Here is a tiny trained network, its code and every weight. The questions are about switching its units off for an input and a target symbol, where a switched-off unit gives its printed mean instead of its output.

import numpy as np


def w(rows, s, z=0):
    codes = np.array(rows[::2]) - 128.0
    scale = np.full(codes.shape[1], s)
    scale[-1] = z or s
    return codes * scale


def softmax(a):
    e = np.exp(a - a.max(-1, keepdims=True))
    return e / e.sum(-1, keepdims=True)


def log_softmax(a):
    a = a - a.max(-1, keepdims=True)
    return a - np.log(np.exp(a).sum(-1, keepdims=True))


def net(x, mask):
    ids = ['αβγδεηλμξπσφψω'.index(c) for c in x.split()]
    T = len(ids)
    res = E[ids] + P[:T]
    u = 0
    for l in range(2):
        r = res
        for j in range(3):
            rows = slice(2 * j, 2 * j + 2)
            q, k, v = (r @ M[l][rows].T for M in (Q, K, V))
            z = softmax(np.where(np.tri(T) > 0, q @ k.T / 2**0.5, -1e9)) @ v
            o = O[l][rows]
            res = res + np.where(mask[u + j], z, o[:, -1]) @ o[:, :-1]
        u += 3
    return log_softmax(res[-1] @ U[:, :-1].T + U[:, -1])


Q, K, V, O = {}, {}, {}, {}
E = w([
[103,55,103,174,123,68,147,149,96,174,140],'α',
[186,79,148,97,65,94,181,128,28,120,131],'β',
[116,143,87,93,120,107,144,126,55,46,138],'γ',
[118,122,141,123,115,24,143,155,178,105,64],'δ',
[163,169,181,108,44,139,114,117,88,107,109],'ε',
[77,135,138,138,130,130,128,156,58,200,145],'η',
[195,65,111,148,66,80,73,170,112,236,131],'λ',
[172,122,173,161,119,19,141,92,197,170,154],'μ',
[107,98,138,45,157,139,153,170,196,114,89],'ξ',
[108,134,67,202,142,177,16,180,122,160,56],'π',
[136,84,60,128,95,93,8,105,188,2,134],'σ',
[95,124,178,88,44,198,19,76,154,151,87],'φ',
[83,184,139,149,145,132,147,64,144,203,47],'ψ',
[88,147,115,151,138,72,52,12,149,182,221],'ω',
],0.0083)
P = w([
[142,122,202,117,189,102,101,183,83,108,142],'0',
[164,111,129,98,152,79,89,110,67,144,38],'1',
[135,74,186,168,151,153,145,131,124,108,113],'2',
[127,157,192,121,154,119,95,226,114,105,167],'3',
[177,163,75,100,147,94,113,124,107,144,82],'4',
[120,89,153,170,106,159,160,131,147,120,111],'5',
[104,179,163,115,108,110,103,225,135,124,168],'6',
[148,187,39,88,136,101,126,108,134,141,107],'7',
[98,110,118,170,75,163,174,122,167,123,118],'8',
[81,194,135,108,62,108,114,210,151,136,167],'9',
[127,207,3,76,108,106,139,92,162,144,121],'10',
[79,122,81,169,29,157,187,112,192,128,125],'11',
[60,212,103,101,18,96,120,198,179,146,170],'12',
],0.008)
Q[0] = w([
[126,160,187,64,126,74,172,181,186,84,60],'L0H1',
[140,163,127,53,131,251,106,179,113,156,106],'L0H1',
[192,123,90,144,171,181,126,79,170,136,158],'L0H2',
[141,113,120,181,112,198,185,131,74,81,184],'L0H2',
[130,120,168,94,125,177,96,121,176,138,181],'L0H3',
[86,124,173,104,89,91,116,237,165,106,171],'L0H3',
],0.027)
K[0] = w([
[94,168,222,44,162,94,170,154,235,72,42],'L0H1',
[73,160,175,38,168,254,98,162,134,201,59],'L0H1',
[176,109,114,41,216,95,83,94,30,140,109],'L0H2',
[145,74,153,176,110,171,204,143,20,94,159],'L0H2',
[94,85,128,22,124,173,93,143,185,154,148],'L0H3',
[90,75,59,19,77,98,169,177,243,39,89],'L0H3',
],0.022)
V[0] = w([
[165,165,39,39,182,128,146,122,207,163,98],'L0H1',
[65,64,160,209,144,153,155,144,154,192,132],'L0H1',
[141,151,160,92,196,92,31,147,147,144,59],'L0H2',
[173,184,5,27,119,116,183,154,8,147,146],'L0H2',
[125,73,156,43,189,127,119,118,176,54,97],'L0H3',
[115,60,71,29,133,206,129,133,200,159,135],'L0H3',
],0.012)
O[0] = w([
[33,55,166,102,61,64,79,142,83,223,120,188],'L0H1',
[189,87,99,204,179,154,75,164,214,230,175,108],'L0H1',
[98,88,67,28,127,80,80,110,48,209,199,251],'L0H2',
[178,187,51,153,184,253,138,95,40,40,208,91],'L0H2',
[211,186,105,89,202,176,127,137,229,101,94,254],'L0H3',
[169,81,103,41,130,219,172,190,146,148,246,172],'L0H3',
],0.005,0.0057)
Q[1] = w([
[165,112,97,106,119,119,143,111,139,138,115],'L1H1',
[73,34,141,171,150,149,143,65,85,116,109],'L1H1',
[162,34,105,123,143,149,169,3,104,147,101],'L1H2',
[139,142,109,89,129,113,135,103,115,145,147],'L1H2',
[150,131,128,126,102,140,142,131,112,164,112],'L1H3',
[136,133,74,114,118,91,96,184,123,99,116],'L1H3',
],0.033)
K[1] = w([
[164,92,90,119,130,143,215,137,155,133,94],'L1H1',
[207,64,237,110,231,108,114,144,62,111,98],'L1H1',
[210,42,244,120,232,106,91,178,44,94,97],'L1H2',
[117,100,114,49,197,93,154,132,98,152,169],'L1H2',
[88,165,108,127,109,156,207,126,165,120,104],'L1H3',
[129,175,155,47,236,42,124,255,46,137,107],'L1H3',
],0.016)
V[1] = w([
[134,146,36,140,105,175,50,78,148,153,88],'L1H1',
[83,169,138,111,166,82,153,10,166,120,248],'L1H1',
[137,76,53,138,143,33,101,162,139,31,193],'L1H2',
[71,160,93,157,225,71,239,170,109,179,144],'L1H2',
[113,48,103,170,148,172,221,151,144,95,23],'L1H3',
[157,87,121,140,89,171,50,24,196,137,132],'L1H3',
],0.017)
O[1] = w([
[179,196,92,142,148,80,79,131,138,105,110,140],'L1H1',
[70,81,191,130,206,108,81,68,164,99,182,93],'L1H1',
[183,54,85,119,2,140,87,94,133,119,154,150],'L1H2',
[39,100,26,165,139,95,203,127,128,116,168,139],'L1H2',
[161,51,127,73,199,54,88,169,91,110,84,2],'L1H3',
[104,177,127,124,66,77,98,167,152,77,190,30],'L1H3',
],0.0084,0.0095)
U = w([
[88,172,76,133,211,106,145,134,129,128,128,205],'α',
[159,89,158,123,135,110,150,141,91,91,133,170],'β',
[128,103,133,103,71,111,65,155,164,95,127,99],'γ',
[129,99,170,199,94,84,187,87,253,156,53,3],'δ',
[63,102,136,85,59,46,101,78,52,184,81,206],'ε',
[138,87,164,161,153,91,101,100,170,144,188,168],'η',
[153,128,75,99,174,171,126,68,155,56,128,87],'λ',
[94,93,137,246,152,204,77,170,129,161,119,112],'μ',
[122,147,181,172,104,176,185,113,127,39,105,130],'ξ',
[144,133,154,178,101,121,142,146,104,142,193,101],'π',
[145,62,161,66,114,181,208,198,161,143,203,118],'σ',
[183,174,36,119,129,95,138,90,109,165,105,84],'φ',
[130,73,112,165,136,95,104,174,135,129,135,155],'ψ',
[127,151,199,117,129,131,95,148,125,130,114,142],'ω',
],0.006,0.0042)

Each question gives the input, a string of symbols that net reads in full, and the target symbol t.
The units are the heads (2 rows each of Q, K, V and O). Each row of codes is followed by its name. A weight is (code - 128) times the scale printed after its matrix; where a second scale follows, it is the last column's (O and U).
mask holds one flag per head, layer by layer. A switched-off head (its flag False) gives its mean, the last column of its rows in O, instead of its output. The means were averaged over made-up inputs and are rounded, as every weight is.
A unit's drop is (log p(t) with every unit on - log p(t) with that unit switched off) / (log p(t) with every unit on - log p(t) with every unit switched off).
The circuit of an input: a set's keep is (log p(t) with only the set's units on - log p(t) with every unit switched off) / (log p(t) with every unit on - log p(t) with every unit switched off). Starting from all 6 units, units are removed one at a time, each time the one whose removal leaves the highest keep (on an exact tie, the one counted first), for as long as the keep stays at least 0.8.
circuit, biggest first: the units of the circuit, biggest drop first
unit that matters most: the unit with the biggest drop
heads that matter: for each layer, one digit per head in row order, 1 if its drop is at least 0.15 and else 0, layers parted by /
input η ξ ψ γ ψ δ φ β ξ γ ξ σ, target λ: heads that matter -> 011 / 100
input δ ξ γ μ ψ η φ ε ε π α, target ε: circuit, biggest first -> [L0H3, L0H1]
input δ μ γ ξ σ γ η λ, target ε: circuit, biggest first -> [L0H1, L0H3]
input φ α ω γ ξ π δ ξ φ ξ ξ, target λ: unit that matters most -> L0H2
input ξ β η ξ δ, target ε: circuit, biggest first -> [L0H1, L0H3]
input β φ μ φ ξ φ ψ δ π δ μ β, target β: circuit, biggest first -> [L1H3, L0H2]
input μ ξ γ γ ψ ξ, target σ: circuit, biggest first -> [L0H3, L1H1]
input δ ξ δ γ δ ξ δ δ π γ, target φ: heads that matter -> 000 / 100
input β λ ξ γ φ, target ε: heads that matter -> 101 / 000
input ξ ξ δ φ δ ψ σ ε, target ε: circuit, biggest first -> [L0H3, L0H2]
input γ μ δ β ψ δ ε δ ξ ξ γ α, target ψ: circuit, biggest first -> [L1H3, L0H2, L0H1]
input ξ π ξ γ ψ ξ μ, target α: heads that matter -> 000 / 110
input δ ξ ψ ξ γ, target ε: circuit, biggest first -> [L0H3, L0H2]
input γ γ ξ φ π ξ η ξ ξ ξ ξ, target λ: heads that matter -> 010 / 100
input δ β ξ ψ, target α: heads that matter -> 000 / 010
input ξ γ λ δ δ μ ψ γ π ξ π ξ ξ, target φ: heads that matter -> 010 / 100
input γ ψ φ, target γ: circuit, biggest first -> [L1H3, L1H2]
input σ ξ ξ γ γ ξ ξ ψ δ ξ φ ξ γ, target ω: heads that matter -> 010 / 010
input π π ξ ξ, target φ: heads that matter -> 000 / 100
input γ γ φ ξ, target ω: heads that matter -> 000 / 010
input φ γ μ σ η ω, target π: circuit, biggest first -> [L1H3, L0H2]
input φ δ π ξ ξ γ ξ ξ γ, target ξ: heads that matter -> 010 / 000
input β δ γ ξ ξ ψ ε, target α: circuit, biggest first -> [L1H2]
